Each row has a name. Each piece below is followed by the name of the row it came from, unless a question asks for something else. Each question is about the rows just above it. Places in a row count from 0.

18, 16, 6, 3, 3, 2, 10, 6, 32, 10, -3, -33, 62, 50, 16 : E
96, -73, 22, 106, 39, 41, -48, -66, 74, 6, -17, -83, 42, 33, 1 : Y
18, 16, 6, 3, 3, 18, 10, 6, 8, 7, 9, 5, 22, 24, 1 : A
39 is at row and place	Y, 4
Which row holds these entries in another order? 10, 10, 18, 3, -33, 6, 2, 32, 62, 6, 50, 3, 16, -3, 16	E

-81, -58, 96, 33, 30, 88, -15, 61, 0, 26, -53, -81 -> G
-67, -49, 112, 31, 47, 83, -8, 79, 1, 28, -42, 89 -> M
-67, -49, 112, 31, 47, 83, -8, 79, 1, 28, -42, -70 -> L
-28, -21, 67, 21, 33, 48, 3, 50, 7, 19, -14, -31 -> Q
108, 93, -110, -5, -34, -63, 30, -70, 23, 3, 73, 115 -> J
-15, 67, -31, 3, 33, 50, 48, 7, -28, 19, -21, 21 -> B
-58, -81, 62, -15, 88, 97, 0, -81, 33, 30, 26, -53 -> U
How many entries does -15, 67, -31, 3, 33, 50 have?	6
Put 88, -15, 61, 0, 26, -53, -81, -81, -58, 96, 33, 30 back in order: which row is it?	G
How many entries does -15, 67, -31, 3, 33, 50, 48, 7 have?	8
Put -31, -28, -21, -15, 3, 7, 19, 21, 33, 48, 50, 67 back in order: which row is it?	B
Put 93, -110, -5, -34, -63, 30, -70, 23, 3, 73, 115, 108 back in order: which row is it?	J
Which row holds these entries in another order? -31, -14, 19, 7, 50, 3, 48, 33, 21, 67, -21, -28	Q

-84, -48, 22, 102 = Dufu
68, 40, 58, 107 = Fiz
-75, 50, 91, 22 = namup
-85, -74, 22, 91 = Fimon
-54, 74, -96, 28 = zimi
Put 22, 91, -85, -74 back in order: which row is it?	Fimon
Row and place of -54 in the named rows:	zimi, 0
Where in the named rows is -96?	zimi, 2
Number of entries in -75, 50, 91:	3
Number of entries in 68, 40, 58:	3
Which row holds these entries in another order? 22, 91, 50, -75	namup
Where in the named rows is -84?	Dufu, 0

64, 113, 30, 2, -53, -4, 69, 1, 0, -9, -3, -38, 40, -3, -2, -4, 2, 1, 9, 5, -1, 5, 6, -1, 26, 22, -59, 2, -45  zem
-35, 5, -52, -8, -33, 14, -3, -2, 2, -2, -3, -50, -85, -5, -3, 4, 1, -13, 7, 1, 1, -6, -3, 2, 9, -42, -111, -2, 20  misiz
64, 113, 30, 2, -53, -4, 69, 1, 0, -9, -3, -38, 40, -3, -2, -4, 2, 1, 9, 5, -1, 6, -3, -2, 21, 23, -67, 9, -51  zike
Count the entries of 64, 113, 30, 2, -53, -4, 69, 1, 0:	9
14 is at row and place	misiz, 5
Number of entries in -35, 5, -52, -8, -33, 14, -3, -2, 2, -2, -3, -50, -85, -5, -3, 4, 1, -13, 7, 1, 1, -6:	22

47, -48, -21, 4, -77, -14, -51, -41, -22, -65, -26, -17 : zele
81, 11, -11, -36, 36, -27, -50, -20, 10, -30, 17, 5 : Mubi
47, -48, 59, 4, -77, -14, 71, -23, -43, -64, 4, -41 : sos
-51, -65, -41, 47, -21, -17, 4, -77, -48, -21, -14, -26 : Revug
10 is at row and place	Mubi, 8
Where in the named rows is 81?	Mubi, 0
Count the entries of 81, 11, -11, -36, 36, -27, -50, -20, 10, -30, 17, 5:	12
-77, -65, -51, -48, -41, -26, -22, -21, -17, -14, 4, 47 is which row reordered?	zele

-77, 99, -57, -86, 52, 58, 119, -47, 29, -19  Nuniv
24, 62, 93, -56, 29, 78, -11, -7, 83, 14  bag
-86, -47, -57, 98, 119, 58, 52, 29, -77, -19  Gizi
9, 36, 70, 5, 31, 84, 25, 30, -16, 20  Rido
59, -48, -41, -7, 3, 40, 70, 14, 10, 10  tikem
-53, -80, -10, -89, 11, 108, -106, 65, -81, 15  zado
54, -4, 18, 35, 15, 34, 54, 16, 11, 63  leni
-12, -56, 93, 78, 83, 62, -7, 14, -46, 24  pigos
-3, 29, -70, -13, -13, -76, 3, -56, 21, -55  pone
-9, 65, -36, -22, 34, -11, 72, -15, 38, -33  latas
48, -67, 44, -76, -3, 100, -36, 84, -15, 39  fas
-56, -11, -7, 14, 24, 29, 62, 78, 83, 93 is which row reordered?	bag
-19, -77, 29, 52, 58, 119, 98, -57, -47, -86 is which row reordered?	Gizi
Where in the named rows is -53?	zado, 0
Where in the named rows is -48?	tikem, 1

